Here is a tiny trained network, its code and every weight. The questions are about switching its units off for an input and a class, where a switched-off unit gives its printed mean instead of its output.

import numpy as np


def w(rows, s, z=0):
    codes = np.array(rows[::2]) - 128.0
    scale = np.full(codes.shape[1], s)
    scale[-1] = z or s
    return codes * scale


def f(y):
    return y / 2 * (1 + np.tanh(0.7978845608 * (y + 0.044715 * y**3)))


def log_softmax(a):
    a = a - a.max(-1, keepdims=True)
    return a - np.log(np.exp(a).sum(-1, keepdims=True))


def net(x, mask):
    res = np.array(x, float).reshape(1, 6) / 4 @ E
    y = f(res @ A[0][:, :-1].T + A[0][:, -1])
    res = res + np.where(mask, y, B[0][:, -1]) @ B[0][:, :-1]
    return log_softmax(res[-1] @ U[:, :-1].T + U[:, -1])


A, B = {}, {}
E = w([
[117,226,60,145,179,115,48,4,134,32],'x0',
[136,87,175,121,33,217,96,18,113,200],'x1',
[127,129,126,126,130,128,129,127,129,128],'x2',
[114,96,75,135,17,130,27,198,131,51],'x3',
[127,128,127,129,127,128,127,128,126,126],'x4',
[134,185,118,117,201,227,8,186,141,220],'x5',
],0.0035)
A[0] = w([
[122,170,107,137,169,125,70,39,125,60,143],'neuron 0',
[129,132,133,126,136,126,136,123,126,133,66],'neuron 1',
[128,128,128,128,128,128,128,128,128,128,125],'neuron 2',
[127,161,117,129,191,119,45,18,125,38,146],'neuron 3',
[123,142,97,119,236,69,162,244,143,55,49],'neuron 4',
[126,76,158,130,88,139,191,231,121,201,149],'neuron 5',
[125,78,156,133,84,141,196,235,120,204,151],'neuron 6',
[114,96,130,125,21,186,105,5,139,212,29],'neuron 7',
[126,111,132,128,96,96,169,104,123,99,95],'neuron 8',
[134,100,142,120,51,188,111,36,128,181,4],'neuron 9',
[130,156,157,121,226,122,218,62,130,198,7],'neuron 10',
[126,111,132,128,95,96,170,103,123,98,96],'neuron 11',
[122,170,106,137,169,126,71,39,125,60,143],'neuron 12',
[124,127,114,122,1,119,27,206,132,52,35],'neuron 13',
[142,155,127,135,205,194,5,188,129,215,105],'neuron 14',
[141,98,130,137,56,73,230,76,126,53,106],'neuron 15',
[124,167,111,134,179,123,59,28,125,49,145],'neuron 16',
[128,128,128,128,128,128,128,128,128,128,125],'neuron 17',
[128,158,152,123,246,127,235,47,139,213,22],'neuron 18',
[134,100,132,134,64,74,216,81,124,64,104],'neuron 19',
[131,149,155,121,193,121,188,86,124,174,2],'neuron 20',
[141,97,130,138,56,73,230,76,126,53,107],'neuron 21',
[120,142,97,121,231,67,160,240,144,60,45],'neuron 22',
[124,126,113,123,3,120,28,205,133,53,34],'neuron 23',
[126,77,158,131,87,139,192,232,121,202,149],'neuron 24',
[130,98,140,121,43,190,109,26,130,189,8],'neuron 25',
[145,155,127,136,202,195,14,185,130,208,96],'neuron 26',
],0.0069,0.00048)
B[0] = w([
[148,133,135,117,56,112,143,143,153,142,220],'neuron 0',
[128,122,126,130,128,130,125,127,127,127,124],'neuron 1',
[128,128,128,128,128,128,128,128,128,128,128],'neuron 2',
[154,135,137,113,31,108,147,148,161,146,252],'neuron 3',
[151,203,153,171,161,110,127,122,57,79,249],'neuron 4',
[154,145,128,115,34,105,137,132,164,136,232],'neuron 5',
[155,147,128,114,28,105,138,132,166,136,237],'neuron 6',
[147,204,140,168,175,96,132,144,66,71,220],'neuron 7',
[111,138,126,111,148,135,124,130,139,142,157],'neuron 8',
[140,179,138,155,160,106,131,139,86,88,185],'neuron 9',
[135,35,109,157,129,157,103,116,117,121,222],'neuron 10',
[111,138,126,111,149,135,124,130,139,142,159],'neuron 11',
[148,133,135,117,56,112,143,143,153,142,220],'neuron 12',
[141,13,115,166,151,165,118,97,112,134,255],'neuron 13',
[59,153,123,65,194,135,139,126,166,159,247],'neuron 14',
[79,154,122,80,185,147,119,134,158,163,247],'neuron 15',
[151,134,136,115,44,110,145,146,157,144,237],'neuron 16',
[128,128,128,128,128,128,128,128,128,128,128],'neuron 17',
[138,7,105,165,128,166,98,113,113,119,254],'neuron 18',
[86,150,124,87,176,143,121,133,153,158,227],'neuron 19',
[132,72,115,146,129,146,111,121,121,123,172],'neuron 20',
[79,154,122,80,184,147,119,135,158,163,247],'neuron 21',
[150,200,152,169,159,111,127,122,60,81,243],'neuron 22',
[141,14,115,166,151,165,118,98,112,134,253],'neuron 23',
[154,146,128,115,33,105,137,132,165,136,233],'neuron 24',
[142,186,139,159,165,103,131,140,81,83,196],'neuron 25',
[64,151,123,69,188,134,138,126,164,157,237],'neuron 26',
],0.018,0.0029)
U = w([
[176,141,139,104,6,82,165,151,187,155,253],'0',
[30,161,115,46,207,156,126,132,171,184,165],'1',
[161,197,165,192,168,85,132,136,37,41,59],'2',
[149,2,83,184,130,197,89,86,112,130,35],'3',
],0.0079,0.00044)

Each question gives the input, the list of numbers given to net, and the class t.
The units are the neurons (one row each of A and B). Each row of codes is followed by its name. A weight is (code - 128) times the scale printed after its matrix; where a second scale follows, it is the last column's (A, B and U).
mask holds one flag per neuron, in row order. A switched-off neuron (its flag False) gives its mean, the last column of its row in B, instead of its output. The means were averaged over made-up inputs and are rounded, as every weight is.
A unit's drop is (log p(t) with every unit on - log p(t) with that unit switched off) / (log p(t) with every unit on - log p(t) with every unit switched off).
The circuit of an input: a set's keep is (log p(t) with only the set's units on - log p(t) with every unit switched off) / (log p(t) with every unit on - log p(t) with every unit switched off). Starting from the 12 units with the biggest drops (on a tie, the unit counted first), units are removed one at a time, each time the one whose removal leaves the highest keep (on an exact tie, the one counted first), for as long as the keep stays at least 0.8.
units of the circuit, in order: the units of the circuit, biggest drop first
k most important neurons: the k neurons with the biggest drops, biggest first
drop when u is switched off: that unit's drop, to one decimal
input [-5,-5,-7,-6,-2,1], class 3: 3 most important neurons => [neuron 18; neuron 10; neuron 3]
input [3,3,-1,6,-6,-5], class 3: units of the circuit, in order => [neuron 13]
input [-1,7,8,-6,2,3], class 2: 2 most important neurons => [neuron 7; neuron 25]
input [8,-8,-3,-3,-8,-6], class 0: 2 most important neurons => [neuron 3; neuron 16]
input [-4,8,-7,2,-1,8], class 1: 2 most important neurons => [neuron 14; neuron 26]
input [7,-7,-5,-2,-8,6], class 0: 2 most important neurons => [neuron 3; neuron 16]
input [7,8,-4,6,8,6], class 2: 2 most important neurons => [neuron 7; neuron 25]
input [-2,-6,2,8,6,-4], class 3: 2 most important neurons => [neuron 13; neuron 23]
input [3,-7,6,5,2,2], class 2: 2 most important neurons => [neuron 4; neuron 22]
input [-4,0,3,5,-5,6], class 1: 3 most important neurons => [neuron 14; neuron 26; neuron 18]
input [-2,7,-3,-7,8,0], class 2: 3 most important neurons => [neuron 7; neuron 25; neuron 9]
input [2,0,3,-7,2,-5], class 3: 2 most important neurons => [neuron 18; neuron 10]
input [-3,2,2,-8,4,-6], class 3: 2 most important neurons => [neuron 18; neuron 10]
input [-2,-7,-1,7,4,-7], class 1: units of the circuit, in order => [neuron 15]
input [-2,-8,-1,-4,4,-5], class 2: drop when neuron 22 is switched off => 0.2
input [-4,-6,4,8,6,-8], class 1: drop when neuron 25 is switched off => 0.0
input [0,1,2,8,-1,8], class 1: drop when neuron 26 is switched off => 3.5
